Below is a small trained network, with its code and all its weights. Each question gives an input and a class and asks what happens when units are switched off, that is, made to give their printed mean instead of their output.

import numpy as np


def w(rows, s, z=0):
    codes = np.array(rows[::2]) - 128.0
    scale = np.full(codes.shape[1], s)
    scale[-1] = z or s
    return codes * scale


def f(y):
    return np.maximum(y, 0)


def log_softmax(a):
    a = a - a.max(-1, keepdims=True)
    return a - np.log(np.exp(a).sum(-1, keepdims=True))


def net(x, mask):
    res = np.array(x, float).reshape(1, 6) / 4 @ E
    y = f(res @ A[0][:, :-1].T + A[0][:, -1])
    res = res + np.where(mask, y, B[0][:, -1]) @ B[0][:, :-1]
    return log_softmax(res[-1] @ U[:, :-1].T + U[:, -1])


A, B = {}, {}
E = w([
[212,118,121,4,131,85,174],'x0',
[94,129,147,188,150,124,212],'x1',
[199,185,79,176,205,84,76],'x2',
[129,144,78,137,43,103,137],'x3',
[118,196,66,128,112,179,174],'x4',
[136,188,140,112,165,112,196],'x5',
],0.012)
A[0] = w([
[137,166,104,136,210,118,151,193],'N0',
[98,170,65,118,85,126,113,254],'N1',
[145,81,124,11,121,128,132,233],'N2',
[165,67,214,147,178,87,134,179],'N3',
[92,136,132,169,146,169,171,241],'N4',
[136,117,113,144,121,135,41,221],'N5',
],0.012,0.0047)
B[0] = w([
[174,170,133,125,203,115,151,225],'N0',
[244,156,86,180,96,178,159,210],'N1',
[82,173,135,39,100,165,134,246],'N2',
[42,116,134,65,147,63,88,222],'N3',
[91,72,193,202,165,111,182,235],'N4',
[152,96,88,137,109,152,43,221],'N5',
],0.011,0.013)
U = w([
[62,48,210,192,105,143,206,254],'0',
[172,170,73,90,9,149,188,205],'1',
[117,76,72,138,156,29,61,80],'2',
[65,137,164,32,152,151,117,67],'3',
[136,97,59,212,101,225,53,44],'4',
[200,216,109,147,254,109,179,143],'5',
],0.011,0.002)

Each question gives the input, the list of numbers given to net, and the class t.
The units are the neurons (one row each of A and B). Each row of codes is followed by its name. A weight is (code - 128) times the scale printed after its matrix; where a second scale follows, it is the last column's (A, B and U).
mask holds one flag per neuron, in row order. A switched-off neuron (its flag False) gives its mean, the last column of its row in B, instead of its output. The means were averaged over made-up inputs and are rounded, as every weight is.
A unit's drop is (log p(t) with every unit on - log p(t) with that unit switched off) / (log p(t) with every unit on - log p(t) with every unit switched off).
The circuit of an input: a set's keep is (log p(t) with only the set's units on - log p(t) with every unit switched off) / (log p(t) with every unit on - log p(t) with every unit switched off). Starting from all 6 units, units are removed one at a time, each time the one whose removal leaves the highest keep (on an exact tie, the one counted first), for as long as the keep stays at least 0.8.
units of the circuit, in order: the units of the circuit, biggest drop first
k most important neurons: the k neurons with the biggest drops, biggest first
drop when u is switched off: that unit's drop, to one decimal
input [-5,3,8,-3,-1,-5], class 2: units of the circuit, in order	N1
input [-1,-5,2,-4,-2,3], class 2: units of the circuit, in order	N2; N1
input [3,5,-5,4,1,7], class 0: 2 most important neurons	N4; N5
input [-4,-7,-7,-2,6,3], class 1: 2 most important neurons	N1; N5
input [5,-5,3,-1,1,2], class 3: 2 most important neurons	N2; N1
input [2,4,-1,0,6,-3], class 0: 2 most important neurons	N0; N4
input [-6,8,2,-4,-8,-5], class 2: 3 most important neurons	N3; N5; N2
input [-7,0,7,-5,-4,-6], class 2: 2 most important neurons	N3; N1
input [-2,-2,-4,-8,3,6], class 0: 2 most important neurons	N4; N1
input [3,7,-8,-1,-6,-2], class 3: 2 most important neurons	N3; N2
input [5,-5,1,0,-2,-5], class 3: 2 most important neurons	N2; N1
input [1,0,-2,-8,7,-7], class 0: drop when N4 is switched off	0.1
input [6,-8,4,-5,-2,7], class 3: drop when N2 is switched off	0.7
input [-6,5,2,-6,4,-3], class 0: units of the circuit, in order	N4
input [5,2,-7,-5,-8,-8], class 3: drop when N1 is switched off	0.0
input [-5,-5,2,6,-4,6], class 4: drop when N2 is switched off	0.1
